Here is a tiny trained network, its code and every weight. The questions are about switching its units off for an input and a target symbol, where a switched-off unit gives its printed mean instead of its output.

import numpy as np


def w(rows, s, z=0):
    codes = np.array(rows[::2]) - 128.0
    scale = np.full(codes.shape[1], s)
    scale[-1] = z or s
    return codes * scale


def norm(h):
    return h / np.sqrt((h * h).mean(-1, keepdims=True) + 1e-5)


def f(y):
    return y / 2 * (1 + np.tanh(0.7978845608 * (y + 0.044715 * y**3)))


def softmax(a):
    e = np.exp(a - a.max(-1, keepdims=True))
    return e / e.sum(-1, keepdims=True)


def log_softmax(a):
    a = a - a.max(-1, keepdims=True)
    return a - np.log(np.exp(a).sum(-1, keepdims=True))


def net(x, mask):
    ids = ['Πβηθμω'.index(c) for c in x.split()]
    T = len(ids)
    res = E[ids] + P[:T]
    r = norm(res)
    for j in range(2):
        rows = slice(2 * j, 2 * j + 2)
        q, k, v = (r @ M[0][rows].T for M in (Q, K, V))
        z = softmax(np.where(np.tri(T) > 0, q @ k.T / 2**0.5, -1e9)) @ v
        o = O[0][rows]
        res = res + np.where(mask[j], z, o[:, -1]) @ o[:, :-1]
    y = f(norm(res) @ A[0][:, :-1].T + A[0][:, -1])
    res = res + np.where(mask[2:18], y, B[0][:, -1]) @ B[0][:, :-1]
    return log_softmax(norm(res)[-1] @ U[:, :-1].T + U[:, -1])


Q, K, V, O, A, B = {}, {}, {}, {}, {}, {}
E = w([
[163,42,75,247],'Π',
[127,135,97,67],'β',
[130,160,136,45],'η',
[168,176,103,76],'θ',
[168,39,76,246],'μ',
[58,174,150,29],'ω',
],0.011)
P = w([
[117,34,220,241],'0',
[153,89,11,1],'1',
[162,145,24,18],'2',
[162,174,48,59],'3',
[145,195,65,71],'4',
[145,210,80,93],'5',
[131,215,89,108],'6',
[140,211,96,130],'7',
[145,227,105,143],'8',
],0.0054)
Q[0] = w([
[112,62,132,233],'head 1',
[128,198,117,149],'head 1',
[191,1,83,151],'head 2',
[97,98,191,88],'head 2',
],0.0099)
K[0] = w([
[21,217,44,126],'head 1',
[97,142,244,138],'head 1',
[161,112,245,118],'head 2',
[145,123,2,119],'head 2',
],0.0083)
V[0] = w([
[194,112,111,32],'head 1',
[2,13,179,133],'head 1',
[181,152,216,145],'head 2',
[150,223,104,167],'head 2',
],0.0075)
O[0] = w([
[194,143,228,78,250],'head 1',
[22,173,218,215,255],'head 1',
[63,95,195,58,84],'head 2',
[75,21,1,79,35],'head 2',
],0.0079,0.0026)
A[0] = w([
[107,126,160,166,100],'neuron 1',
[57,47,150,69,219],'neuron 2',
[138,136,123,192,89],'neuron 3',
[178,91,73,178,252],'neuron 4',
[68,130,190,173,87],'neuron 5',
[132,62,113,81,170],'neuron 6',
[74,114,123,81,117],'neuron 7',
[43,141,172,125,83],'neuron 8',
[11,148,138,84,137],'neuron 9',
[137,118,112,66,189],'neuron 10',
[109,162,221,159,207],'neuron 11',
[151,58,124,177,198],'neuron 12',
[153,121,129,99,231],'neuron 13',
[150,136,59,93,128],'neuron 14',
[91,254,135,72,177],'neuron 15',
[128,141,188,176,168],'neuron 16',
],0.013,0.0036)
B[0] = w([
[145,194,136,120,137],'neuron 1',
[74,254,206,123,135],'neuron 2',
[127,163,135,148,133],'neuron 3',
[76,80,137,130,163],'neuron 4',
[209,144,112,175,162],'neuron 5',
[32,236,70,118,147],'neuron 6',
[216,151,183,177,133],'neuron 7',
[177,131,95,137,163],'neuron 8',
[130,95,89,143,178],'neuron 9',
[81,173,208,190,159],'neuron 10',
[182,95,119,57,199],'neuron 11',
[70,160,170,101,143],'neuron 12',
[16,149,143,129,157],'neuron 13',
[141,97,151,165,165],'neuron 14',
[96,65,165,145,254],'neuron 15',
[151,140,122,93,166],'neuron 16',
],0.0074,0.013)
U = w([
[135,141,223,133,220],'Π',
[149,51,147,28,202],'β',
[145,92,76,132,191],'η',
[145,83,59,148,96],'θ',
[104,213,124,84,2],'μ',
[245,143,130,130,31],'ω',
],0.011,0.0033)

Each question gives the input, a string of symbols that net reads in full, and the target symbol t.
The units are the heads (2 rows each of Q, K, V and O) and the neurons (one row each of A and B). Each row of codes is followed by its name. A weight is (code - 128) times the scale printed after its matrix; where a second scale follows, it is the last column's (O, A, B and U).
mask holds one flag per unit, heads first, then neurons. A switched-off unit (its flag False) gives its mean, the last column of its rows in O or B, instead of its output. The means were averaged over made-up inputs and are rounded, as every weight is.
A unit's drop is (log p(t) with every unit on - log p(t) with that unit switched off) / (log p(t) with every unit on - log p(t) with every unit switched off).
The circuit of an input: a set's keep is (log p(t) with only the set's units on - log p(t) with every unit switched off) / (log p(t) with every unit on - log p(t) with every unit switched off). Starting from the 12 units with the biggest drops (on a tie, the unit counted first), units are removed one at a time, each time the one whose removal leaves the highest keep (on an exact tie, the one counted first), for as long as the keep stays at least 0.8.
units of the circuit, in order: the units of the circuit, biggest drop first
unit that matters most: the unit with the biggest drop
k most important neurons: the k neurons with the biggest drops, biggest first
heads that matter: for each layer, one digit per head in row order, 1 if its drop is at least 0.15 and else 0, layers parted by /
drop of u: that unit's drop, to one decimal
input μ β β Π β η β, target η: units of the circuit, in order => head 1; head 2
input θ η Π, target Π: unit that matters most => head 2
input θ η μ, target Π: heads that matter => 01
input η β θ Π, target β: 2 most important neurons => neuron 2; neuron 5
input θ β β θ μ Π, target μ: units of the circuit, in order => head 2; neuron 15; neuron 2
input ω Π Π, target Π: units of the circuit, in order => neuron 12; head 2
input η η ω β θ, target β: heads that matter => 10
input β β β β θ μ, target ω: heads that matter => 01
input η θ β β μ β η η ω, target β: 2 most important neurons => neuron 15; neuron 11
input β β β ω, target ω: heads that matter => 11
input ω β θ, target Π: heads that matter => 00
input β η Π μ, target ω: units of the circuit, in order => head 2; neuron 15
input η Π θ η β Π η β β, target β: units of the circuit, in order => head 1; neuron 10; neuron 11
input Π η β, target Π: units of the circuit, in order => neuron 10
input η μ η β μ, target β: 2 most important neurons => neuron 2; neuron 5
input θ μ β β, target μ: 4 most important neurons => neuron 6; neuron 10; neuron 15; neuron 11
input β μ η η ω θ η, target ω: heads that matter => 10
input θ θ θ η η, target μ: 3 most important neurons => neuron 6; neuron 10; neuron 11
input η η μ, target β: heads that matter => 01
input η Π η μ μ Π, target β: heads that matter => 11
input θ Π θ, target μ: unit that matters most => head 1
input ω Π β, target Π: 2 most important neurons => neuron 10; neuron 11
input β η β θ β ω, target ω: drop of neuron 10 => 0.2
input Π θ θ Π η β, target θ: drop of head 1 => 0.4
